Below are the code and all the weights of a small trained network. Each question names an input and a class and asks about switching units off, where a switched-off unit gives its printed mean instead of its output.

import numpy as np


def w(rows, s, z=0):
    codes = np.array(rows[::2]) - 128.0
    scale = np.full(codes.shape[1], s)
    scale[-1] = z or s
    return codes * scale


def f(y):
    return y / 2 * (1 + np.tanh(0.7978845608 * (y + 0.044715 * y**3)))


def log_softmax(a):
    a = a - a.max(-1, keepdims=True)
    return a - np.log(np.exp(a).sum(-1, keepdims=True))


def net(x, mask):
    res = np.array(x, float).reshape(1, 8) / 4 @ E
    y = f(res @ A[0][:, :-1].T + A[0][:, -1])
    res = res + np.where(mask, y, B[0][:, -1]) @ B[0][:, :-1]
    return log_softmax(res[-1] @ U[:, :-1].T + U[:, -1])


A, B = {}, {}
E = w([
[155,203,79,43,104,175,53,104,234,80,123,147],'x0',
[180,79,242,142,199,165,69,45,179,113,151,125],'x1',
[136,130,138,136,127,134,147,153,139,112,129,137],'x2',
[131,128,133,134,119,134,137,136,136,124,125,131],'x3',
[145,146,129,146,147,122,155,140,140,104,142,126],'x4',
[61,131,117,73,211,170,208,107,161,141,3,76],'x5',
[105,98,115,103,124,132,120,109,112,121,128,144],'x6',
[125,133,115,130,144,135,130,107,112,119,145,124],'x7',
],0.012)
A[0] = w([
[127,100,150,131,168,155,127,78,154,78,124,136,143],'neuron 1',
[175,24,249,151,172,144,131,93,105,160,146,95,130],'neuron 2',
[84,146,63,82,146,216,194,150,168,161,39,60,150],'neuron 3',
[103,135,148,63,207,177,192,113,107,121,3,48,166],'neuron 4',
[78,131,76,169,92,70,148,231,77,199,72,169,198],'neuron 5',
[181,135,203,87,216,215,44,64,239,136,148,194,56],'neuron 6',
[178,119,172,126,97,107,134,151,137,115,190,154,201],'neuron 7',
[66,119,239,170,177,175,141,94,153,143,103,113,118],'neuron 8',
[190,35,184,176,108,111,40,156,99,147,232,153,207],'neuron 9',
[167,155,110,164,46,104,74,156,97,77,179,208,254],'neuron 10',
[200,151,156,40,139,225,7,85,241,63,129,131,53],'neuron 11',
[154,212,33,65,72,119,103,131,155,111,110,155,132],'neuron 12',
[123,233,28,55,105,157,101,155,175,138,122,165,130],'neuron 13',
[167,125,155,159,104,145,112,120,110,170,118,154,128],'neuron 14',
[103,170,85,69,131,209,156,143,184,141,93,64,117],'neuron 15',
[85,96,83,191,127,65,195,157,5,174,117,112,206],'neuron 16',
],0.0077,0.0072)
B[0] = w([
[130,134,157,156,146,94,141,178,122,155,102,128,170],'neuron 1',
[118,2,193,167,195,100,97,147,177,62,127,164,207],'neuron 2',
[97,130,168,118,185,216,149,95,173,127,125,155,224],'neuron 3',
[116,107,190,78,158,132,159,201,204,99,65,84,233],'neuron 4',
[108,200,118,122,105,141,137,99,113,151,150,143,209],'neuron 5',
[47,168,192,115,116,129,164,157,64,198,115,109,235],'neuron 6',
[100,135,99,170,134,129,115,87,96,148,164,169,182],'neuron 7',
[125,75,175,118,147,62,96,171,146,171,36,98,182],'neuron 8',
[86,134,136,213,206,153,92,61,142,115,182,193,240],'neuron 9',
[105,135,60,162,63,123,105,106,103,144,226,113,229],'neuron 10',
[87,237,98,84,89,106,211,121,98,164,177,149,249],'neuron 11',
[181,133,65,169,137,163,59,85,129,68,124,114,203],'neuron 12',
[108,96,119,155,137,221,92,68,171,52,147,135,213],'neuron 13',
[80,110,118,147,160,129,138,109,144,117,155,132,145],'neuron 14',
[84,131,158,161,196,174,117,76,183,133,146,161,195],'neuron 15',
[81,197,138,85,139,95,186,143,109,174,113,144,219],'neuron 16',
],0.0097,0.019)
U = w([
[126,163,100,136,92,96,150,128,12,208,194,132,230],'0',
[133,75,142,163,215,175,58,85,200,38,143,176,132],'1',
[130,185,138,57,130,141,229,149,138,160,61,72,188],'2',
[173,4,158,130,153,79,94,186,169,102,31,53,5],'3',
[190,123,41,146,50,152,24,102,139,1,163,71,51],'4',
],0.009,0.0031)

Each question gives the input, the list of numbers given to net, and the class t.
The units are the neurons (one row each of A and B). Each row of codes is followed by its name. A weight is (code - 128) times the scale printed after its matrix; where a second scale follows, it is the last column's (A, B and U).
mask holds one flag per neuron, in row order. A switched-off neuron (its flag False) gives its mean, the last column of its row in B, instead of its output. The means were averaged over made-up inputs and are rounded, as every weight is.
A unit's drop is (log p(t) with every unit on - log p(t) with that unit switched off) / (log p(t) with every unit on - log p(t) with every unit switched off).
The circuit of an input: a set's keep is (log p(t) with only the set's units on - log p(t) with every unit switched off) / (log p(t) with every unit on - log p(t) with every unit switched off). Starting from the 12 units with the biggest drops (on a tie, the unit counted first), units are removed one at a time, each time the one whose removal leaves the highest keep (on an exact tie, the one counted first), for as long as the keep stays at least 0.8.
units of the circuit, in order: the units of the circuit, biggest drop first
k most important neurons: the k neurons with the biggest drops, biggest first
drop when u is switched off: that unit's drop, to one decimal
input [-7,-4,3,-4,7,1,-6,-2], class 2: units of the circuit, in order	[neuron 10]
input [-7,1,3,-8,-8,7,-5,-5], class 3: 3 most important neurons	[neuron 11; neuron 2; neuron 8]
input [-8,1,2,-1,8,-8,-7,8], class 1: 2 most important neurons	[neuron 9; neuron 2]
input [8,2,-4,6,-8,-5,5,0], class 0: 2 most important neurons	[neuron 11; neuron 6]
input [8,-8,-7,-6,-5,2,8,-6], class 1: 2 most important neurons	[neuron 15; neuron 3]
input [1,5,-1,7,-2,3,1,-7], class 2: 2 most important neurons	[neuron 11; neuron 6]
input [1,-3,-7,0,3,6,-8,1], class 1: 3 most important neurons	[neuron 11; neuron 6; neuron 15]
input [2,1,1,2,-2,6,4,-6], class 2: 3 most important neurons	[neuron 9; neuron 2; neuron 4]
input [1,6,2,8,2,-3,6,2], class 0: 3 most important neurons	[neuron 6; neuron 11; neuron 13]
input [1,7,-1,-5,2,-8,0,-1], class 0: 4 most important neurons	[neuron 6; neuron 11; neuron 10; neuron 13]
input [1,-1,2,-1,5,-4,7,1], class 4: 2 most important neurons	[neuron 6; neuron 11]
input [-3,7,-7,-1,7,1,5,7], class 3: drop when neuron 8 is switched off	0.2
input [7,8,-4,-1,2,5,8,1], class 2: drop when neuron 2 is switched off	0.0
input [6,2,-3,7,-8,-8,7,-8], class 0: units of the circuit, in order	[neuron 11]
input [-1,2,2,5,-7,3,-8,3], class 3: drop when neuron 11 is switched off	0.1
